Below is a small trained network, with its code and all its weights. Each question gives an input and a class and asks what happens when units are switched off, that is, made to give their printed mean instead of their output.

import numpy as np


def w(rows, s, z=0):
    codes = np.array(rows[::2]) - 128.0
    scale = np.full(codes.shape[1], s)
    scale[-1] = z or s
    return codes * scale


def f(y):
    return np.maximum(y, 0)


def log_softmax(a):
    a = a - a.max(-1, keepdims=True)
    return a - np.log(np.exp(a).sum(-1, keepdims=True))


def net(x, mask):
    res = np.array(x, float).reshape(1, 6) / 4 @ E
    y = f(res @ A[0][:, :-1].T + A[0][:, -1])
    res = res + np.where(mask, y, B[0][:, -1]) @ B[0][:, :-1]
    return log_softmax(res[-1] @ U[:, :-1].T + U[:, -1])


A, B = {}, {}
E = w([
[49,171,64],'x0',
[173,117,113],'x1',
[76,253,145],'x2',
[202,203,202],'x3',
[95,61,228],'x4',
[49,101,214],'x5',
],0.0071)
A[0] = w([
[210,147,106,144],'neuron 0',
[178,38,171,168],'neuron 1',
[155,147,207,25],'neuron 2',
[43,143,37,254],'neuron 3',
[79,252,134,144],'neuron 4',
[16,98,216,98],'neuron 5',
],0.014,0.0051)
B[0] = w([
[216,159,145,188],'neuron 0',
[181,40,54,224],'neuron 1',
[109,81,205,166],'neuron 2',
[190,142,2,254],'neuron 3',
[74,206,176,231],'neuron 4',
[8,113,83,236],'neuron 5',
],0.019,0.011)
U = w([
[157,2,213,121],'0',
[40,187,112,102],'1',
[158,128,86,254],'2',
[14,41,134,135],'3',
[167,172,163,84],'4',
[139,175,73,129],'5',
[45,245,155,93],'6',
[191,130,183,91],'7',
],0.0086,0.0055)

Each question gives the input, the list of numbers given to net, and the class t.
The units are the neurons (one row each of A and B). Each row of codes is followed by its name. A weight is (code - 128) times the scale printed after its matrix; where a second scale follows, it is the last column's (A, B and U).
mask holds one flag per neuron, in row order. A switched-off neuron (its flag False) gives its mean, the last column of its row in B, instead of its output. The means were averaged over made-up inputs and are rounded, as every weight is.
A unit's drop is (log p(t) with every unit on - log p(t) with that unit switched off) / (log p(t) with every unit on - log p(t) with every unit switched off).
The circuit of an input: a set's keep is (log p(t) with only the set's units on - log p(t) with every unit switched off) / (log p(t) with every unit on - log p(t) with every unit switched off). Starting from all 6 units, units are removed one at a time, each time the one whose removal leaves the highest keep (on an exact tie, the one counted first), for as long as the keep stays at least 0.8.
units of the circuit, in order: the units of the circuit, biggest drop first
unit that matters most: the unit with the biggest drop
top k neurons: the k neurons with the biggest drops, biggest first
drop of u: that unit's drop, to one decimal
input [1,5,-6,0,0,7], class 3: units of the circuit, in order -> neuron 3
input [-4,0,3,8,-2,-8], class 4: units of the circuit, in order -> neuron 0; neuron 1
input [4,-6,4,6,3,4], class 6: top 2 neurons -> neuron 4; neuron 1
input [-6,7,2,-1,-4,-5], class 4: units of the circuit, in order -> neuron 3; neuron 0
input [-8,-4,1,-7,2,-3], class 0: top 4 neurons -> neuron 3; neuron 5; neuron 4; neuron 1
input [-4,6,-5,6,-8,-5], class 7: units of the circuit, in order -> neuron 0; neuron 3
input [-2,-2,-4,1,2,4], class 3: top 3 neurons -> neuron 5; neuron 0; neuron 3
input [-8,3,7,7,5,-3], class 0: top 2 neurons -> neuron 2; neuron 3
input [-1,8,3,0,4,3], class 3: units of the circuit, in order -> neuron 3; neuron 0
input [2,4,5,6,8,1], class 6: top 2 neurons -> neuron 1; neuron 4
input [2,-4,-8,8,-8,8], class 7: units of the circuit, in order -> neuron 5; neuron 3
input [-8,3,0,6,-7,4], class 7: top 2 neurons -> neuron 0; neuron 5
input [-8,-1,-6,7,-8,-2], class 7: top 3 neurons -> neuron 0; neuron 3; neuron 5
input [-6,5,-7,-2,3,5], class 0: unit that matters most -> neuron 1
input [-6,-6,5,5,-7,-5], class 6: top 3 neurons -> neuron 4; neuron 1; neuron 3
input [-4,1,-7,-1,-6,7], class 0: top 2 neurons -> neuron 3; neuron 5
input [-4,5,-7,0,1,-4], class 0: top 2 neurons -> neuron 3; neuron 1
input [5,1,0,6,-6,-4], class 6: drop of neuron 4 -> 1.2
input [-5,-6,8,7,5,-6], class 6: drop of neuron 4 -> 0.7
input [-6,2,6,7,7,0], class 0: unit that matters most -> neuron 2
input [-8,-4,8,-4,2,1], class 3: drop of neuron 3 -> 0.6
input [-5,7,-3,2,-8,-6], class 7: drop of neuron 5 -> 0.2
